Each row has a hidden value; after the row comes its grade, the name of the range that the value falls in. Each part has its own.
[   9  -21   44    8  -14    4 -111   41   72    1   -9 -122  -35 -241
 -183  -40  198   75  231   85  -71  238   66 -200  -58 -223 -151   60
  -76  133  125   37  176   91  122  -24  251 -127  184 -132  153   85
  -91  167 -108   92 -236  254  288  -33  185  -65   48  -52    6   23
  -55  -70 -142  -11  -92]
Z
[   7  -74 -256  -58  -83  135 -201  -49  -53  -28 -162  -44  -48  156
  -69  -18   -2  -60   70   -3  177   65  177  107   78  -92 -171 -145
   91  125   58  -95  165  106  134 -128  -61  -33 -166  -64   -3   44
  -85   40  -92  -34  -16  126  117   81  169  -74  155   22   15   43
  -34  -65  113   26  -31]
S
[ 213 -157   26  -78  -64   87  -68  -25 -150  -20  266 -204  -31   -4
  133   64  158   35 -280  -83 -103 -140  -59   29  -14   21  -43 -191
  -77  -14   27   67   95  -63  216 -101 -335  263  -47  -22 -149 -102
   83 -130  124  -47  153  -99 -271  -63  -67 -128  148  -10  128 -186
  -81    4  177  300 -190]
J
[-142  245 -116  281   98   15 -127  -41 -128  -33  -98  -24   -1    8
   29  -26  199  105 -158  -29  161  -47 -108  -62   58   58   -6  -51
   51   80   58   57   58    8   75  -21  -25  -19  243 -112   48  244
   88  -17  186  -72   77   72   30 -148   36 -161   78 -161 -105   59
 -194  -23 -145  327  -74]
B
[-305  -90 -201   43   62  165 -148  144 -136  216  -52  -12  147  -28
   97   32 -138  177  -46  326   14 -123   43   89  162  241   -3 -293
    1  -10  176  -77  -66  -47  188   -7 -221   64  -40  144 -363  205
   88   14  130 -168 -236  126  103   32   88  -57   55  102 -408 -353
   19  -87  279  -66  -53]
E
[ -36 -189   71  173   85  -79  258  102  206   55   63   39   68 -152
   59   -1 -333 -185  163   29   36  117 -277 -124 -188  -64   86   92
  148  -32   54  383 -142  -97  101 -130 -139  164  147   35   -9 -100
  112   36  -61 -131  -17   68 -300  -59 -215  -51  -32  -75  -92 -346
 -102  -90 -123  124  -13]
Z
[ -88 -115  -56  384   74  -71   20  129   41 -225 -102   13   21 -137
 -158  -60  122   88  196  121  -31  121   33  -51  -33  -21   -9  -51
 -147   13  263  165 -178  205  -13   71  152    7   78 -108   69  118
   60  -37 -344   31  -81  239  190   56   35   77  147  104   59 -147
 -173    2  -18  239   63]
K
[ -20  121   -6   31  120 -136  156  158   45 -186   20  116 -121  -19
 -155   71  -19  198  147 -234   25  210  -23  -98  -97    1   33  -41
  103 -117  -20  152 -114  193 -112   90  106   42  152   15  -44 -120
  122   37  119   19  147  204  -15    5  -91  119  -78  -34   47 -141
  -90  -54  -40   36 -129]
E
[-172 -156  -48  -30  -97   10    8 -150 -130 -157 -118  -38   40 -267
 -104   67  162  255  -18  244 -164  284   94  -13   90  -23  -68 -186
 -150  -74  -18 -167  -89  153   61  190  -85   -3  131  -76 -179   97
 -139  -90   19   88  -24   20  329  294   80  -41    3  113 -121 -166
   66   19  226  121  -26]
B
[ -26 -158   83 -142 -202   30  111 -264   -1  -72  -23  127   83  -81
  -78  215  184  106 -248   13   -6  333 -241  102 -169 -165  -74 -161
 -365  268  -80  -85   44  -31 -194   72  130  181  -64 -124   98  -33
  104   21 -309   85  265 -170  -49  -61  -71 -208 -162  131    5 -108
  195  139 -279  228  169]
N
[  70 -163   23   21    5   50   49   73 -119   27  397 -161    4   47
   14   67  213  -56  -22  154 -195 -117   62  -75  -15 -134  108   34
  110 -161  150  282   -9  -74  139  -48 -241  118   12   32 -132    9
 -234 -269   30   85  -97   43 -343 -196   25   -7  -98  -33 -113 -381
   69 -200  341 -121 -164]
E
[  23  -46   45 -215  -40  279 -232  116  245   63   24    8   40 -211
 -294   69  108  235  139  113 -127  247 -113  -17  -11  -30  -33   19
  -27   88  -38 -182  211   43  -12   71   69 -159  -73  -30 -123   68
  -13  152 -164  192 -158  142  354   10 -105 -226  189  200   -6  -45
   94  -39   77 -172   19]
E
[-243 -113  -19  259  -39   75  119  -56 -226    1  -15  -95   46   55
 -194   55  423   85 -232  -20  148  251    6 -210   51 -267    5  -57
  -22   84  130   37   48  199 -177  177  215   20   35 -233  221  136
 -176  -16 -114 -104    3  123   78  -34 -119    1 -110  -52   14   52
   89  140 -164  363  258]
B
[ 176   53   97   57   72  -35   89 -118   31 -167   80  -96   20   19
  154 -123  -50  -36  139 -284  125   48 -258 -107 -181 -114 -197   23
    4  236  -50  311  -90  -68   71 -252   45   56  301  -86  317 -166
   55  169   54 -104  291  -99 -305 -168   71   -6  -37 -236  165   86
 -221  -39 -311  168 -195]
R
[  10   85   54   68  -74  157  -55  122  200  -99  -90  144   15  -34
 -151  -24  131  218   58 -149 -131  340  -42 -288 -230 -110 -153  215
 -113 -175   12   18  144  351 -196  157  285  -10  184 -251  125   31
  -19  -40   57  187  -31  137  224  267   29 -113   78 -115  272  112
 -177  173 -294  219  258]
H
[   8   24  181   28   72   40  -64  -33  100 -158  -87  226   40 -194
  -91   44  260  500  -66 -214 -155  242 -220   97  -81  -88  -84  -15
 -236  -10   83  -13  100  151  -80  110  253  131  112 -108  107   -6
  162   16 -109  293  238   27  204   34   21 -114  -92   72  291   32
  -84   58 -291  275   59]
K
[  69  -29  138 -259 -137  163   -6 -354  -51  116  -34   70   40  -70
    1  180  133    2 -214   28  -34  382 -153   -1 -213  -40 -242  -88
  -51  174  -91  -84  379  -35  -32  -29   89 -122  -11 -209   41  -41
  -33  -41   59  182  111 -157   75 -168  -51 -161 -135 -147   13  224
  145  104 -214  182    1]
Z
[-212 -150 -115  149   38  101  226   53  -98  -11  -38  164  137  105
  -16  -29  -69   21   63   90  197  155  -51 -172  -12   41   24  -41
   54 -112  160   74 -163   84 -141   47   91 -181  113 -103  130  214
  -88  -75   -2 -172   13   79  -38  -26  -18  143 -218 -213  -70 -132
  -90   14 -200  192  162]
Q
[ 149  141  159   77  208   42   83  145   50  -82  -70  287  -34 -206
  -15   44 -105   85 -125  -75  171  183  -17  -49  -46  197   43  -18
  223 -172  168  185   77   56   33   86   18  315  175 -250   71  -25
  243   91   82   76  270   34 -195  -68 -168   22 -170 -111   73 -168
 -250  209   42  134  -54]
H
[ 199  -95   72  -57  -67  -44  111 -208  -89  -75  253  153  -19  284
  121  222  142  259  -83 -273 -231   25  -31  -62 -239 -225   73   44
  -96 -157   14  250   76   -4  -79  -38   63  -38  143  185 -143 -228
  -72 -313  198  101  139 -188 -258 -216  218  210  -99 -225  -22    1
  148 -254 -302    8 -133]
H
[  -7 -151 -111 -145 -231  -89  207 -131 -118  118   98  -34  -40  133
  159  241   74   52 -252  -49   10   69   53  150  -70 -104    7 -137
 -243   50 -129 -114   87   13  -23  -82  -81   60 -106   57 -218 -127
  182 -111  104 -173   41   54  -78  -58  141    3  -64   14 -214  -74
  108 -148 -234  163   80]
R
[ 362   63    9 -258  118  -95  153  -25  129   41  110   11 -158  -56
  -21  -27 -132 -130  240 -206  116  166 -208  208  -35   85  -98   54
  260   29 -173  133  181 -276  219 -161  -49   15  164   11   12 -242
  117  117  167   50  174   64 -101 -261  -42   17 -153 -195   -9  -69
 -107  -41  -26 -122 -146]
E
[  59  196 -204 -124   78   55  -70  -44   29  190 -202  295 -143  274
 -291   91  -64  -33  148 -187  302  253  -98   -7  -46  -13  -29   52
  495   41   54   21  441   16  -44    3  222 -162   -2 -145   21   62
   -1  145   56   90   61  173  152 -234  -97  -45 -186 -331  -69   65
  -37  -21 -148 -131  -10]
N
[-152  102   96  349   61  -71  107  106  -46  139 -168   76    7  -59
  -66 -111  193  -52   88  113   99  269  -47   70  112  -82  114  159
  147   28   96  250   59  234   34   99  165  134  118 -194  -26  153
  -57    8 -123   83   49  303  245   35  -46  -71  -72   67 -275 -148
  -47  139  -19   51  209]
B
[-162 -184   28   37 -263   55   21 -182  104   20    3 -175   90  -43
  141  -19   -6  115   -9 -135 -169  243  -70  -76  -71  -43 -281  170
 -152  193 -126  155 -137  103   56   80  160 -313  294   88  -32 -164
  -16   73  193  -62 -271  -65  379  178  184   62  256   13 -117  131
   76  -51 -234  406  341]
R
[  87 -116  -47 -110  103   12  258 -121 -335 -163  -29   57  -46  106
   13  -41  196 -134  -77  -45  245  186  -45  186   52  108 -118 -242
   88   80   99 -223  146  -58 -102  -29  -10   54 -125 -223  244  107
 -129  -66 -238 -114  258   38 -169 -207   41   -4 -381 -166  152 -179
  -32  194  192   73  187]
N
[ 130  -34  102  -76    8  121  -57   -5 -144  -84  -68   53 -155 -259
 -303  131  116   27  -71  274   38  299  173  -95   64   77   17  -39
  204  -27  333   -1   79  106   -4  214   92  124  -15 -398  179   79
  -10   85 -204  245   83   40   42 -154  -81   76  -96  -56   17 -197
  -58  155  379    7 -119]
J
[-106 -242 -122  -11  -73  138   12   76    1  109  -27   26  -67  -62
 -283  136 -144   73   -9  310  158  185   50  116   44  159  -86 -151
  160  109  312   45   85   27   14   -9   72  -49 -209 -169   40  178
  219   -8 -132  130  -20  182  130 -205 -283  -28  -98   15   16 -202
   -1   42  236   41   63]
B
[ 122  169  261  134  140 -267  261 -161   56 -233   11  148   -6  -25
  178  -24  -28   58   31 -542   42  185 -422 -143 -297  -67  -96  -11
   22  199 -123  448  -74   68  -29  -62  139  122  397  -14  117 -308
  201  163   51  -51  448 -159 -259  -99 -122   28  -88 -218  132    6
 -185   81 -440  438 -241]
A
[ 438 -140 -179 -107    4  -51  103 -141   47 -191   55  241  -82  -29
  -44  105 -256 -219 -149 -180  361  138  -42   97  -37  373  -91 -235
  202  -29   30  147  106 -307  230   -9 -187   14  190  -96  -68  -73
  241   99  154 -129  313 -212 -213 -151 -271  104  -45 -300  170 -133
 -188  178   85  425 -102]
K
[ -94 -125 -148  219 -126  138  -35   55 -117 -189  158 -272   47   84
  -16   -9  365  -52    5  267  -50 -153  227 -146   75 -103    6   31
 -137  -43   65   51 -122  124  -23  -15  -76 -203   -2  -36   55  191
 -186 -417 -186  -49 -212  140   14  -73  226   28  229   59 -181   -9
  -59  -76   60  150   82]
Q
[  52  127  132  101   21  -98  216 -117  -41 -187  -80   54 -148    2
 -119  -19  176  132  157  -97   25  392   61  -89 -160 -153 -109   84
   53  108  -14   52  195  246 -148  -11  321 -211  200 -194  177   17
  -48  -74   37  153  132  106  195  -76   64   38  -71 -148   87  158
  -28   45 -158  -69   38]
S
[  83   67   27  -19   93   35 -103   37   34 -116  -38  111   31 -326
 -132    5  177 -161  -56   69  164  248   92  -82   13  127  -42 -253
   51    8  -47  -11  277   17  231   41  -78 -124   85 -118 -124  199
  -20  -20  -55   32   19  151  216    5 -156 -177   86   89  -31    1
  -85  159   12  300 -202]
L
[-197  -59 -243  -57 -116  103 -180  167  -38  146   15   96  -37   29
 -331  147   92  222  -33  230  147   41   41   80  265   28  140 -129
   62  -49  139   55   28   11   78  135   54  -13  -63   84 -157  305
   94 -122   22  140   35  232  230 -120 -128  -86  -80   62 -295 -264
   90    4   44   63  -92]
H
[-197 -133  -79 -171 -104 -164  153 -198 -161  241   84 -332  -10    7
  204   48  -55   35   12  -92 -147   52 -261   55  -18 -203 -124 -121
    1  206 -210   11  -63  -87  209 -140 -274  161  105  150 -264 -247
  -47  209  279 -241  -72   16  -74   91   83 -135  -61  -54 -275 -279
  127 -269   72   35 -162]
S
[  99  -90  -76   10 -138   37 -105 -218   69 -168   11   66   69    2
   85  234   49  129 -166  -79 -232  129  -56 -152 -434    1 -219  -89
 -340  -89    9   20  135   38  -97  -72   38  -15  100  -33  -43  -77
  131 -283   42   53  -76  -33  -50  -49  185  -81   73 -167  175  193
  -86 -108 -401  357   66]
S
[  52  279 -129   26  136  237 -191   82  -66   31  -13   45   24   77
 -104 -134  125   56  217  190  167  -20  -74   25  105  155  -21  -62
   51   34   59  -11  -27    1   65  -87   -8 -266   83 -206   66  281
  -39   41  111  120  176   66   83 -204   54    9   66 -128  -86  109
 -228  -72  -48  -67 -349]
L
[-211   68  130  286  -11    5   -5  346   78  246   25  -44  -28    9
  -57 -145 -109   -9  116  -22  198   57  -81 -215  103 -144  124  230
  360  147  160  512   36  230  144  -51  113  174  198  -15    7  168
   82  170  109  -57   14  298   34    1 -217 -197   68  -17 -256 -347
  -87  101   -3  -13   22]
L
[ 193   29  -28   30   63  -10  147   -3  -46 -183  160 -191 -169   56
   59   -9   42   30   23 -188  -66   33 -105    9 -204  -68  -92   92
  -90  -45   15  -13 -127  -58  -83 -162  -67  107   92 -148  296 -155
   97  -43  165  -47  106   26 -349 -200  154   35   32 -170  330  -14
 -205 -214  -96   70   43]
Q
[ -60  -36   85   51   79   97   -5   51  135  103  112  -94  156  -87
  133  -90  305   23  118    3 -257   47 -134  124 -115 -176 -112   58
 -245  106  -26  -57  113   49   73 -111  -14 -121  -90  -34  -97  -40
 -118   51 -224   66 -277  165  119   15  205 -150  112  231   16  -16
   -8 -244 -107   39   86]
H
[  97 -171 -266  -20   -3   62   31  -39  -59  -17  223 -251   -5   15
  -86   55  237 -195   -3  105   68  -52   54  -11  -40  -91  -64 -187
 -111    8  -41 -127  102 -199  142 -169 -205 -198  -83  -54    7   66
  -83 -141  -28 -168 -197  137  -86 -207   38  -30   94  -37   45   44
  -57 -240  -84  173  -86]
N
[ 199   14  304 -184  135  238  -23   95   40   72    5 -164   29 -219
  197 -200  -98   58   61  -63   85   67 -383  260  140   79  -14   37
  166  214 -161 -125  103 -111  153 -246 -310  348  -23  -79   42  -93
   75  296  -26  -90  347   -5 -163  -41 -109 -348   90  121   27 -202
  -89  122  291 -270   14]
B
[ -86  -16   20  347   10  -34  159  120 -160  -63   13  -63  -76  -42
  101   53   37 -193 -184  273  -22   63  241 -153 -178  -32   49   42
   57 -172  280  156   44  206  -32  -65 -149  325  -16 -280   55  165
    8 -307   -3  -23  -90  207 -333  -30   53 -123  -39  -63  -21 -303
 -153   14  246   53  151]
Z
[  20  127  133  367  203   36  101  159  -15  -69  -84   88  -25   61
  -28  -96   28   40   84  -67  236   34  -55  -95  -13  -19   52  124
  297   29  242  391   32  195  -63  -70  194  173  118 -226  279   41
  135  -44 -159   34  233  176 -158 -221  -96   55  -87 -139   -5  -11
 -275  149 -111   52   23]
A
[ 293  143  175 -325  167   56 -169   77  153 -211   44  313  -49 -353
  -72  195  -92   70 -148 -265  223  208  157 -101  -51  222  -63 -223
  284  -61  -11   96  333  -74  208   10  -30   36  161   22  -83  -90
  201  170  136   65  187   43  -77 -177 -125  -36  -93  -24   64   -3
  -70   93   55   92 -370]
E
[  59   74   84 -175  100  125  -87  334    1   66   46  -10 -246  -34
 -161   86 -446  111  272  126   89   85  126  -24  -23   81   12   46
  376  -49  303  282 -161   73   20 -147   33  272  -76  -21  174 -110
  231  123  183  159  139  234 -302 -312   -8  154  -77  -58  -64 -315
  -60 -132  315 -521 -328]
J
[ -35 -243  269 -132  -55   72  385  -53  126 -179    7   93   84 -224
  112   12 -303  291  -64 -352  217  380 -203  -86   83   85  -18   48
  133   93 -225   60 -285   57  -95  110   23 -138  338   76   59 -258
  154  343  245 -296  303 -204   46  173 -254  190   -7  -22   18  -50
   50  138 -128  275  218]
K
[ 105 -102  110  -11  -20  122    6   20  124 -180    0  119   32 -237
 -173   64  103  -53  -44  -50  108  385  213 -316 -125  -97 -132   17
   96  -81   63   85  234  136   12  105  153  -89  172 -204  139   24
 -137   33  -34   35  -90   83   94   87  -64   -1   -9  -73  159   80
  -15  175  -63  189  105]
K
[ -58   21 -196  195   63 -142  334    4  -64  -64 -118 -160  -48   64
  190 -134 -201 -271  211   46  313   32  274  -12   12  -26 -157  -81
  201   99  -91   96 -106  122  168 -224 -153  -40  137 -149   -9 -121
   40  110  138 -356  -67  166  -84  155  162  170   60  -64 -232  -25
 -246  -92   77  -54  -47]
N
[ -38  134 -201  -64  -34  -87   24   61   98  -94  -77   56 -133  -63
 -204  100 -102  -30  109   11  153  295  120   58 -131  146 -226 -168
  -15  105  -29   21    4   97   -9   -4  124  -88   30 -120  -18    2
  226  120  108   65    7  245  152  -21  -56   -7  -30   29   20  -10
  -87  -16    4   74  -70]
H
[ -49   57 -114   15  -53  -81    0   19  219  -31   -3  139   10   -8
 -171   82  148  -12  207  -43  -45  241   54 -126 -198 -220  -64   86
  -51  -20  -59  116  197  128  -12   -3  212 -227  111   -6  -71   54
  -77  -72  -96  133 -203  268  217   15  123  -89  -45  -12  -82   36
   -6 -173 -320   31   -3]
A
[   4  271  -39  169  140  288  -57  239  -28  155  -50  150  -70  152
 -295   45  251   85  -66  207  184  133   43    3  -68   23   47   13
  124  -34  259  -70  312  235 -240    7  188   74 -257 -488  162  270
  115  -52 -120  248  128  261  -35 -252 -210 -132  -89  -33  118   70
 -176  115   10 -152   48]
E
[ -79  155 -157  151  -79   82 -225  146  182 -107   -2  144   11  101
 -167   44   87  104  131   38   35   27  224 -125   11   99  -87  114
   82  -12   84  315   17  157   28  144  254 -283  220   82 -118  129
   37 -148   35  181 -216  152  302  -33  139   74  190   16 -272   17
  -45   28  -44   68   40]
R
[  68   22  148 -199  -98  147    9   53   72   -8  -55  -57 -151 -286
 -198   32   43   57  -69    4  178  383  174  -18  150  -48 -100  105
  275   54  -44  -28  170  193   86   80   55   23   42 -313  152  -41
   44  212  112  157  137  139  197   82 -160  -80   -9   68   60   38
  -48  150  202   44   17]
S
[-163 -135   42 -262 -137   47  -39 -110  -97  136   32    1   94    0
   66  115    6    6   46   76  -33  226   81  111  -18  -42 -193 -257
   14  204  -68   70  108  139  124  -96  -64 -130 -154  110 -316  -57
 -128   50   24   43   -8  105  163   35   33  -39  -88  162 -258  -91
  273 -101  162  -88 -214]
K
[  28 -347  -10  -79 -261  218 -118 -269  -68  -38   33  -13   91   70
   80   89 -235   70 -181   89   32  149 -165  164 -109  149 -174 -252
 -197  389  127   61 -110  -87   37 -139  -99  -99  -97   34  -28   57
  133   64  -40  -28  206 -315  -29 -111 -100 -102  207   65  100 -107
  151  -27   65  236   42]
J
[ 108    5  240   -6   44   82   86   29  221 -385  -55  246   45 -495
 -131   76   67  107 -150  -85   24  482  170 -301 -175   -8  -98   27
  -71 -169   -5   28   25  149  -59  248  151   80  334 -275  210  -34
   24   79   -6  117   51  -49   46  231  -55  -20  -34   68  251   -1
 -115  242 -104  297  147]
L
[ -20  -48  103  222  -22   72  -36  -35   99  -61  -52  -60   47 -197
  -34 -112  283  -19   58   17 -113  269    5   -2  -33 -167 -106  206
  -88   34   81   95   25  187   76   40  112 -136  110 -255  144   57
 -153   40 -139  165 -129  144  271  106  111  -62  155  102  153  112
 -104  -80  -98  307  195]
K
[  21  111 -153   51    1   -2   -7 -172 -136   12  -52  116  -21  119
 -167  145  444   90 -135  -30  -62  206 -153   62  -98   -7  -20  -63
 -129  -52   16 -157  223   47 -164  162  128  -76   -6 -229  -57  100
  -58 -122  -92  133   40   93  163 -148   27  -58 -129 -149   20   97
  -18   -5 -181  267  108]
B
[ 131 -162  186 -194   55  304   38  -24  121  225  -30  -32  -15 -126
  -99    4 -375  -40   98   50   69  370 -410   59 -125   60  -25   80
  321  149    6  -32  130 -149  -19 -149 -135  105  -92 -156   99 -104
   39  290   40    2  141  -59 -125 -172 -363 -198   27  -76  126 -129
   71    9  166 -253  121]
Z
[  70  184    0  103   59  122 -211  -20   -6    2   59  215   11  273
  -53   48  306  239   57   10 -245  -10 -104  145 -180 -103   18   56
 -128  -18  167  122  214   84 -100  -32  144   20  -65  -15  -99  123
  -77 -279 -111  400   77    3  -23 -217  206 -135   -1    5   16  -61
   43 -142  -63 -199  -55]
E
[ -44   81  163  220  144  -50  298  -33   87 -275   79  155   13  -32
    4   81 -125   79  -17 -168   32  173 -155 -262 -334   52 -101  -18
  115   24   94  422 -212  138 -187   25   95  -14  237 -168  171 -166
  180  -18   67   69  241 -163 -356 -129 -275  147  -93 -163  183  -49
 -168   41 -113  302 -170]
S
[-194  -90 -266 -116 -127  -93   90 -159  -91   95   70 -173  -18  169
  -86  107  146   79   21 -144  -94  149 -241   57  -71 -159 -133 -159
 -208  180 -173  -97 -106  -63  -49   55   11  -88   18  121 -135 -134
  -46  112   91 -137 -109   38  102   11   54  -25   -8  -13 -109 -107
  169 -196 -163  213   38]
R
[  68  -96  128 -134   88  -57  177  -67   69 -189   70  116   84 -127
  206  -48 -154   63  138 -337   86  172 -147 -152  -86  -62  -59   -1
   81  -16 -138   98  -39  -82  102 -128  -63 -164  354  176   30 -105
  -95  146  200 -232  112  -52 -132   13  123   53 -105 -210   40  -72
  -32 -135 -231  116 -114]
K
[ -75 -187 -152   10  -44  -21   87  -38   27 -323    8  235  156 -101
 -106  137  222   99  -48  141   12   93  135   72   13  113 -107 -248
 -191  -90  121   60 -124  100  -53  188   49  -31  -20  -92  -72   83
    7 -200 -414  134   54   49   60   81   33   88 -248  130  -28 -201
  -68   97   95  333   14]
S
[ 103   44   16 -407  160  121  110  148   34   23  247  174   54  133
   70   71  -64   90  249 -129  -59   64  -88   57 -142  181 -100  -70
  145 -124  -40  -54   79  -59 -107 -109  -39 -209  -68  111 -155 -110
  -87   35   83   16   -9  142 -195 -245  107  113 -338 -134  -27 -178
   35 -210  138 -394 -158]
E
[  38 -117  268 -101   27    6   83 -269 -219   88  100  -31   32 -108
  187   28  -27   56 -166 -102 -136  177 -545  -11 -176  -17   21 -162
  -68  195   -2   68   37 -173   85 -128 -196  111  115   19  -11   -3
   10   37  141  -37  333 -268 -239 -231 -164 -226  -51 -178   77 -227
   84  -46 -135  279 -229]
Q
[ 273  -66   51 -255  165  264   37   77  -59    6   27   19  -71  -83
   16  -19 -256 -211   16  -46  320  177   15    3   -2  213  -80 -108
  328   26  130 -135  114 -139   69 -171 -160  -49 -111 -222  231  -48
   22  287   49 -182  129   22 -286 -270  -82   90  -48 -186  198  -22
 -135   -9  201  -63  -95]
A
[-241 -228  -96   48  -34  -85  112   14    5    9   59  -29   72  -54
  -55   58  115   53  -42 -142   73  101  -70  -85   33 -191  -28 -246
 -162  107  -45   96  -14    9  130   36   53 -154   31  234 -104   -9
   36  -36  -41 -179 -113  102  147   38  -76   18   80   99 -111  -88
  114  -37 -349  518  -69]
E
[ 284  -60   74 -177  206  124   63   -5  -74   23   11   97  -95  -59
 -125   55 -101  132  -19 -180   50  128 -385   80  -26  193  -24  -39
  301 -113  204   47    0 -124  -22   56  -62  337  -10 -301  207 -219
  181  220  -45   92  367  -70 -284 -249 -257   90 -263 -279  311 -194
 -251   86  139  141 -105]
Q
[ 117   64  140  213   25  -41   47  270   49 -121  145 -131  -78 -186
   86  -29  180  -68  -35   -7  -78   51  268 -223 -132 -166   22  117
  -93 -197   59  184   93  233  105  -86  -51  243  133 -135   27  -11
   36 -172   96  -21  -98  301 -154   81  148  -73  160   50   59  -86
 -205   -3  -47   91  -10]
S
[-166 -161   70   47 -156  235  -81  104  -92  192   90    0  122   45
   65   94   69  196 -269   63  -24   52  -76  -20   69   -3  105    1
  -95   24  155   75  -89  154  -57   73  -40  120  -82  -34 -115  101
   55   40   26  -64   39   42  -12   -2  -61  -73   60  106 -130 -203
   81  -15   -7  205  163]
A
[-123 -105 -316    9 -127  261   32  282  -27  153   60  -42   -7  228
 -390    4  285 -202  124  568  279  -47  186  186  276 -101   95  -24
  133   22  173  -54  103  129  -93    8  -27   67 -481 -324   63  362
 -119 -237 -544  189   19  340  -20 -109 -167 -166 -178  190 -251 -328
  -20  150  381 -272  111]
J
[-174  -55  188   54   14  120  -14   21  -92  156  -44 -222  -60 -254
   11   51 -117  251   60  210 -208  172    1 -254  -53  -99   29  117
  163  -46  138   39  -43  183   61  -34  -55    4  151 -107  -11  -21
   20   46  262    9 -189  127  121   -8   53    4  153  -64 -160  -76
  -41 -218   75 -122 -119]
Q
[ -25  -83  127   64  -50   43  130  116  110 -212   53  -27   16 -269
  -77   41  109 -116  -16  158    0  263  179 -125 -197  -23 -183 -145
 -223   60   47   98   -3  243  -31  -15   76  -31  -90 -222  121   12
  116 -141 -230  116   -5  154   10   58 -108  -42   91  216  144   -2
  -96  158  -58  304  -40]
R
[ 195 -134  182    9  -77  -21   91    9  131 -201  277   50   33 -230
  -63   40  271  -38  -60  -59  -64  205  -72 -145 -146  -89   28   12
 -229   83    9  101  103  -30   40   21   32 -179  168  -54    8  108
  -41    2 -139   44   37  -26  -21  -98 -103 -124   88   22  173 -145
   19    9 -125  305  -40]
K
[  46  -25  154 -110  170   11  236  181  180  -98  148  175    8 -206
  -34   96  -84  101  -79 -289  249  156  -14 -148  -79  -31  -13  -41
  228  -34   35  151  103    9    2  -51   51   52  104  -82  156 -115
  204  213   41  -93  142  123 -265 -139 -232   16 -276  -59  178 -109
 -137  -15 -140  150  -95]
E
[ 127  -53  -78    5    0  103 -111 -191 -117  -77   56    0   52   14
  -46    5  225   -5  -16  140   -4  -11 -125   82   -9  155 -160 -232
 -105  144  111   80   92 -107  142  -28  -11 -202   20 -115   -1  120
   16 -169 -149  161  123 -132   79 -240  -11    1   52 -104    4   48
 -104   71  -30  340 -247]
J
[ -28   58 -100  155   95 -124  232 -116  -16  -77 -140   93   -9  -69
  -80  -78  108 -205   13  -87  302  353  -36  -25  -55   38 -122 -139
  108  102 -152   -7  281  -38   84   -1  104 -203  235 -117   36  156
  -30  -47   69 -143    8  133  232   -8 -118 -117  -84 -130  -44   86
  -69  193 -238  285  192]
Q
